Below are the code and all the weights of a small trained network. Each question names an input and a class and asks about switching units off, where a switched-off unit gives its printed mean instead of its output.

import numpy as np


def w(rows, s, z=0):
    codes = np.array(rows[::2]) - 128.0
    scale = np.full(codes.shape[1], s)
    scale[-1] = z or s
    return codes * scale


def norm(h):
    return h / np.sqrt((h * h).mean(-1, keepdims=True) + 1e-5)


def f(y):
    return np.maximum(y, 0)


def log_softmax(a):
    a = a - a.max(-1, keepdims=True)
    return a - np.log(np.exp(a).sum(-1, keepdims=True))


def net(x, mask):
    res = np.array(x, float).reshape(1, 7) / 4 @ E
    u = 0
    for l in range(4):
        y = f(norm(res) @ A[l][:, :-1].T + A[l][:, -1])
        res = res + np.where(mask[u : u + 3], y, B[l][:, -1]) @ B[l][:, :-1]
        u += 3
    return log_softmax(norm(res)[-1] @ U[:, :-1].T + U[:, -1])


A, B = {}, {}
E = w([
[159,254,94,15,98,134,74,185,147],'x0',
[131,165,213,110,121,79,151,72,208],'x1',
[44,125,172,120,55,187,193,12,86],'x2',
[145,145,108,139,120,123,140,114,134],'x3',
[117,125,135,123,131,120,121,131,125],'x4',
[130,131,152,140,118,150,117,151,122],'x5',
[176,139,120,156,93,145,116,91,123],'x6',
],0.011)
A[0] = w([
[89,135,139,56,75,188,159,94,105,51],'0.n1',
[45,132,148,105,76,214,202,69,76,71],'0.n2',
[53,254,138,60,67,158,161,98,22,1],'0.n3',
],0.0093,0.0061)
B[0] = w([
[195,88,127,206,129,43,109,111,83,195],'0.n1',
[55,122,148,114,25,133,137,152,161,254],'0.n2',
[217,69,128,170,246,148,140,172,116,233],'0.n3',
],0.014,0.0064)
A[1] = w([
[151,98,209,213,208,80,173,146,94,254],'1.n1',
[86,1,48,135,119,165,109,111,74,33],'1.n2',
[111,87,210,174,100,49,169,98,130,90],'1.n3',
],0.0085,0.0047)
B[1] = w([
[205,60,127,153,110,76,79,55,76,245],'1.n1',
[166,28,77,93,60,176,185,247,124,180],'1.n2',
[83,151,151,146,157,72,136,55,126,188],'1.n3',
],0.012,0.013)
A[2] = w([
[102,184,164,87,127,105,75,118,254,20],'2.n1',
[103,222,162,117,142,112,46,123,205,1],'2.n2',
[7,108,147,179,68,147,173,105,53,112],'2.n3',
],0.0097,0.0077)
B[2] = w([
[105,88,164,94,5,134,167,167,148,174],'2.n1',
[110,45,142,78,109,155,163,135,143,170],'2.n2',
[36,230,61,85,147,114,173,221,218,253],'2.n3',
],0.012,0.0053)
A[3] = w([
[136,157,132,61,87,120,46,148,115,166],'3.n1',
[205,155,248,89,153,89,130,102,187,4],'3.n2',
[123,95,62,144,94,147,148,160,67,236],'3.n3',
],0.012,0.003)
B[3] = w([
[111,221,96,75,136,212,106,130,98,188],'3.n1',
[135,49,186,64,7,103,221,130,201,193],'3.n2',
[149,157,80,105,154,217,78,166,92,255],'3.n3',
],0.013,0.0095)
U = w([
[199,50,30,178,199,179,59,177,29,72],'0',
[102,112,70,41,28,166,196,220,170,255],'1',
[214,82,224,132,124,21,145,35,168,116],'2',
[20,175,189,164,120,46,207,53,214,22],'3',
[141,252,47,27,216,206,58,189,75,23],'4',
],0.015,0.0063)

Each question gives the input, the list of numbers given to net, and the class t.
The units are the neurons (one row each of A and B). Each row of codes is followed by its name. A weight is (code - 128) times the scale printed after its matrix; where a second scale follows, it is the last column's (A, B and U).
mask holds one flag per neuron, layer by layer. A switched-off neuron (its flag False) gives its mean, the last column of its row in B, instead of its output. The means were averaged over made-up inputs and are rounded, as every weight is.
A unit's drop is (log p(t) with every unit on - log p(t) with that unit switched off) / (log p(t) with every unit on - log p(t) with every unit switched off).
The circuit of an input: a set's keep is (log p(t) with only the set's units on - log p(t) with every unit switched off) / (log p(t) with every unit on - log p(t) with every unit switched off). Starting from all 12 units, units are removed one at a time, each time the one whose removal leaves the highest keep (on an exact tie, the one counted first), for as long as the keep stays at least 0.8.
units of the circuit, in order: the units of the circuit, biggest drop first
k most important neurons: the k neurons with the biggest drops, biggest first
top k neurons in layer l: the k neurons of layer l with the biggest drops, biggest first
drop when u is switched off: that unit's drop, to one decimal
input [-5,1,3,6,5,-4,-2], class 3: 2 most important neurons : (1.n3; 3.n3)
input [-7,6,1,0,7,5,-4], class 3: 4 most important neurons : (0.n3; 2.n3; 0.n1; 1.n3)
input [0,1,-1,-3,-6,-1,5], class 2: most important neuron : (0.n2)
input [-2,1,0,-7,6,1,-1], class 2: 4 most important neurons : (0.n2; 1.n1; 3.n1; 1.n3)
input [7,-6,1,5,-7,5,0], class 0: 3 most important neurons : (0.n3; 0.n2; 2.n3)
input [-6,-5,1,-2,6,5,5], class 1: units of the circuit, in order : (0.n3; 2.n3)
input [1,0,-7,6,-7,5,8], class 4: 3 most important neurons : (0.n3; 1.n3; 0.n1)
input [3,1,1,-7,-2,4,7], class 2: units of the circuit, in order : (1.n2; 3.n3)
input [4,1,8,5,-6,-8,2], class 2: 2 most important neurons : (0.n1; 0.n3)
input [-7,1,2,-4,4,4,8], class 3: units of the circuit, in order : (1.n3; 2.n3)
input [1,-8,-7,5,6,8,-5], class 4: top 2 neurons in layer 0 : (0.n3; 0.n1)
input [6,0,-3,2,-8,5,-2], class 4: 4 most important neurons : (3.n1; 1.n3; 0.n2; 3.n2)
input [8,-8,8,8,-7,-5,6], class 0: 2 most important neurons : (0.n3; 0.n1)
input [-2,6,5,7,1,6,4], class 3: most important neuron : (0.n2)
input [1,7,3,-5,-5,-2,0], class 2: top 2 neurons in layer 0 : (0.n1; 0.n3)
input [6,-2,5,7,-6,-5,-1], class 0: drop when 0.n3 is switched off : 1.3
input [7,4,6,0,-2,-2,-2], class 2: drop when 0.n3 is switched off : 0.8
input [0,7,7,6,-8,7,0], class 3: drop when 0.n2 is switched off : 2.5
input [2,-1,-2,-7,6,-2,2], class 4: top 2 neurons in layer 0 : (0.n3; 0.n2)
input [4,-5,4,5,0,3,-3], class 0: units of the circuit, in order : (0.n3)
